Below is a small trained network, with its code and all its weights. Each question gives an input and a class and asks what happens when units are switched off, that is, made to give their printed mean instead of their output.

import numpy as np


def w(rows, s, z=0):
    codes = np.array(rows[::2]) - 128.0
    scale = np.full(codes.shape[1], s)
    scale[-1] = z or s
    return codes * scale


def f(y):
    return np.maximum(y, 0)


def log_softmax(a):
    a = a - a.max(-1, keepdims=True)
    return a - np.log(np.exp(a).sum(-1, keepdims=True))


def net(x, mask):
    res = np.array(x, float).reshape(1, 7) / 4 @ E
    y = f(res @ A[0][:, :-1].T + A[0][:, -1])
    res = res + np.where(mask, y, B[0][:, -1]) @ B[0][:, :-1]
    return log_softmax(res[-1] @ U[:, :-1].T + U[:, -1])


A, B = {}, {}
E = w([
[130,131,139,135,148,103,82],'x0',
[125,117,125,137,112,108,117],'x1',
[107,127,137,18,43,186,53],'x2',
[115,70,212,87,183,40,199],'x3',
[255,44,111,112,168,163,112],'x4',
[139,143,109,126,97,114,152],'x5',
[124,119,118,134,118,108,108],'x6',
],0.0091)
A[0] = w([
[251,72,154,129,114,140,125,167],'n0',
[107,129,142,136,148,89,184,127],'n1',
[93,160,155,121,145,115,79,255],'n2',
[141,94,143,161,186,73,166,141],'n3',
[86,152,163,154,164,77,126,206],'n4',
[242,43,115,118,131,143,111,189],'n5',
[168,181,77,255,152,160,122,176],'n6',
[152,156,89,102,87,192,76,111],'n7',
],0.0092,0.0066)
B[0] = w([
[202,70,34,121,179,127,134,232],'n0',
[97,164,186,208,153,74,162,183],'n1',
[110,149,173,83,60,155,165,220],'n2',
[141,108,120,166,167,83,170,216],'n3',
[82,111,162,138,113,102,154,216],'n4',
[255,75,109,127,134,112,107,255],'n5',
[133,59,175,41,54,162,184,230],'n6',
[158,189,100,148,118,170,58,213],'n7',
],0.0091,0.0098)
U = w([
[39,83,201,69,5,153,194,253],'0',
[188,35,128,48,118,147,136,200],'1',
[30,154,170,203,163,67,164,65],'2',
[154,70,88,191,235,79,134,39],'3',
[9,252,91,77,66,156,44,86],'4',
[195,127,83,143,142,178,2,22],'5',
],0.0068,0.0039)

Each question gives the input, the list of numbers given to net, and the class t.
The units are the neurons (one row each of A and B). Each row of codes is followed by its name. A weight is (code - 128) times the scale printed after its matrix; where a second scale follows, it is the last column's (A, B and U).
mask holds one flag per neuron, in row order. A switched-off neuron (its flag False) gives its mean, the last column of its row in B, instead of its output. The means were averaged over made-up inputs and are rounded, as every weight is.
A unit's drop is (log p(t) with every unit on - log p(t) with that unit switched off) / (log p(t) with every unit on - log p(t) with every unit switched off).
The circuit of an input: a set's keep is (log p(t) with only the set's units on - log p(t) with every unit switched off) / (log p(t) with every unit on - log p(t) with every unit switched off). Starting from all 8 units, units are removed one at a time, each time the one whose removal leaves the highest keep (on an exact tie, the one counted first), for as long as the keep stays at least 0.8.
circuit, biggest first: the units of the circuit, biggest drop first
most important unit: the unit with the biggest drop
top k neurons: the k neurons with the biggest drops, biggest first
drop when u is switched off: that unit's drop, to one decimal
input [-4,1,-3,-5,-2,2,-7], class 0: circuit, biggest first	[n6; n5]
input [8,-4,7,-1,-3,-7,-4], class 4: circuit, biggest first	[n6; n5]
input [8,-1,-1,-1,-7,-3,0], class 0: most important unit	n2
input [-7,-6,4,-8,-2,-2,3], class 4: circuit, biggest first	[n7; n5]
input [-4,-4,1,-7,-1,-2,6], class 4: circuit, biggest first	[n7; n5]
input [3,-3,4,-6,-4,-4,2], class 4: top 2 neurons	[n7; n5]
input [-3,5,6,-1,7,-4,-6], class 5: circuit, biggest first	[n7; n6]
input [-8,-3,4,-1,7,-5,0], class 5: circuit, biggest first	[n6; n7]
input [4,2,1,-6,0,4,4], class 4: circuit, biggest first	[n5; n0]
input [-6,7,4,-1,8,0,-3], class 5: top 2 neurons	[n6; n7]
input [2,-3,1,-3,-4,0,0], class 4: circuit, biggest first	[n5; n3]
input [-4,0,1,-8,0,1,3], class 4: circuit, biggest first	[n5; n0]
input [-6,-3,-1,7,-4,-6,-8], class 2: circuit, biggest first	[n6; n1]
input [2,0,-1,-7,-6,-1,8], class 0: circuit, biggest first	[n6]
input [3,-4,0,3,-1,5,-3], class 2: circuit, biggest first	[n6; n5]
input [-6,-8,0,4,3,2,-4], class 3: top 2 neurons	[n6; n2]
input [-5,0,-8,-1,0,5,-6], class 0: top 3 neurons	[n6; n5; n0]
input [-1,4,6,-3,2,-5,2], class 5: top 2 neurons	[n7; n6]
input [-3,1,0,7,5,-7,4], class 3: circuit, biggest first	[n6; n3]
input [-6,6,-8,-8,2,-7,-8], class 1: top neuron	[n6]
input [-8,-2,-5,0,-2,-5,3], class 0: top 2 neurons	[n6; n0]
input [4,-3,-2,4,-4,6,0], class 2: top 2 neurons	[n6; n1]
input [-1,2,2,-3,0,1,-7], class 4: top 2 neurons	[n5; n0]
input [2,4,-7,-7,1,-6,5], class 1: top 2 neurons	[n6; n1]
input [-7,-1,3,-1,6,7,0], class 5: top 2 neurons	[n6; n7]
input [2,5,-1,2,-5,6,6], class 2: drop when n0 is switched off	-0.1
input [2,4,-6,-4,-5,-1,7], class 0: drop when n6 is switched off	0.3
